Below are the code and all the weights of a small trained network. Each question names an input and a class and asks about switching units off, where a switched-off unit gives its printed mean instead of its output.

import numpy as np


def w(rows, s, z=0):
    codes = np.array(rows[::2]) - 128.0
    scale = np.full(codes.shape[1], s)
    scale[-1] = z or s
    return codes * scale


def f(y):
    return y / 2 * (1 + np.tanh(0.7978845608 * (y + 0.044715 * y**3)))


def log_softmax(a):
    a = a - a.max(-1, keepdims=True)
    return a - np.log(np.exp(a).sum(-1, keepdims=True))


def net(x, mask):
    res = np.array(x, float).reshape(1, 6) / 4 @ E
    y = f(res @ A[0][:, :-1].T + A[0][:, -1])
    res = res + np.where(mask, y, B[0][:, -1]) @ B[0][:, :-1]
    return log_softmax(res[-1] @ U[:, :-1].T + U[:, -1])


A, B = {}, {}
E = w([
[155,64,115],'x0',
[129,127,128],'x1',
[107,192,142],'x2',
[129,128,129],'x3',
[90,135,5],'x4',
[129,128,126],'x5',
],0.014)
A[0] = w([
[156,95,176,243],'n0',
[163,52,65,33],'n1',
[157,118,172,248],'n2',
[129,6,221,179],'n3',
[194,198,196,118],'n4',
[128,93,79,147],'n5',
[217,103,148,2],'n6',
[154,124,137,40],'n7',
[102,133,42,233],'n8',
],0.015,0.0051)
B[0] = w([
[73,131,224,203],'n0',
[185,160,145,182],'n1',
[137,115,254,196],'n2',
[136,110,201,247],'n3',
[211,187,172,210],'n4',
[162,83,4,174],'n5',
[130,72,77,160],'n6',
[186,64,149,126],'n7',
[130,197,47,236],'n8',
],0.0099,0.015)
U = w([
[113,138,187,224],'0',
[252,167,145,142],'1',
[118,141,109,229],'2',
[75,200,137,3],'3',
[155,48,168,13],'4',
],0.016,0.0073)

Each question gives the input, the list of numbers given to net, and the class t.
The units are the neurons (one row each of A and B). Each row of codes is followed by its name. A weight is (code - 128) times the scale printed after its matrix; where a second scale follows, it is the last column's (A, B and U).
mask holds one flag per neuron, in row order. A switched-off neuron (its flag False) gives its mean, the last column of its row in B, instead of its output. The means were averaged over made-up inputs and are rounded, as every weight is.
A unit's drop is (log p(t) with every unit on - log p(t) with that unit switched off) / (log p(t) with every unit on - log p(t) with every unit switched off).
The circuit of an input: a set's keep is (log p(t) with only the set's units on - log p(t) with every unit switched off) / (log p(t) with every unit on - log p(t) with every unit switched off). Starting from all 9 units, units are removed one at a time, each time the one whose removal leaves the highest keep (on an exact tie, the one counted first), for as long as the keep stays at least 0.8.
circuit, biggest first: the units of the circuit, biggest drop first
most important unit: the unit with the biggest drop
k most important neurons: the k neurons with the biggest drops, biggest first
drop when u is switched off: that unit's drop, to one decimal
input [-2,2,-1,-5,-8,-8], class 0: most important unit => n0
input [-6,4,-8,-5,6,0], class 2: circuit, biggest first => (n4, n5)
input [2,-5,2,-6,4,-5], class 2: circuit, biggest first => (n4, n2)
input [-5,3,-1,6,6,1], class 2: circuit, biggest first => (n0, n4)
input [7,-2,4,1,1,8], class 2: circuit, biggest first => (n4, n3)
input [-3,-4,-7,-6,1,-3], class 2: circuit, biggest first => (n4, n2)
input [8,-3,8,-4,7,0], class 2: circuit, biggest first => (n4, n5)
input [-2,-3,5,-8,3,0], class 3: 2 most important neurons => (n5, n6)
input [6,1,4,-3,-3,6], class 0: 2 most important neurons => (n5, n0)
input [-6,-4,-2,4,2,0], class 2: 4 most important neurons => (n0, n4, n2, n3)
input [2,-6,5,-4,-5,-3], class 0: 2 most important neurons => (n0, n8)
input [-4,7,0,5,-8,6], class 0: 3 most important neurons => (n0, n2, n8)
input [5,-1,5,-4,5,-2], class 2: drop when n7 is switched off => 0.0
input [5,0,-7,7,-8,-3], class 4: drop when n6 is switched off => 0.4
input [8,-8,4,-7,5,0], class 2: circuit, biggest first => (n4)
input [4,1,0,-8,-3,-2], class 4: drop when n8 is switched off => 0.4
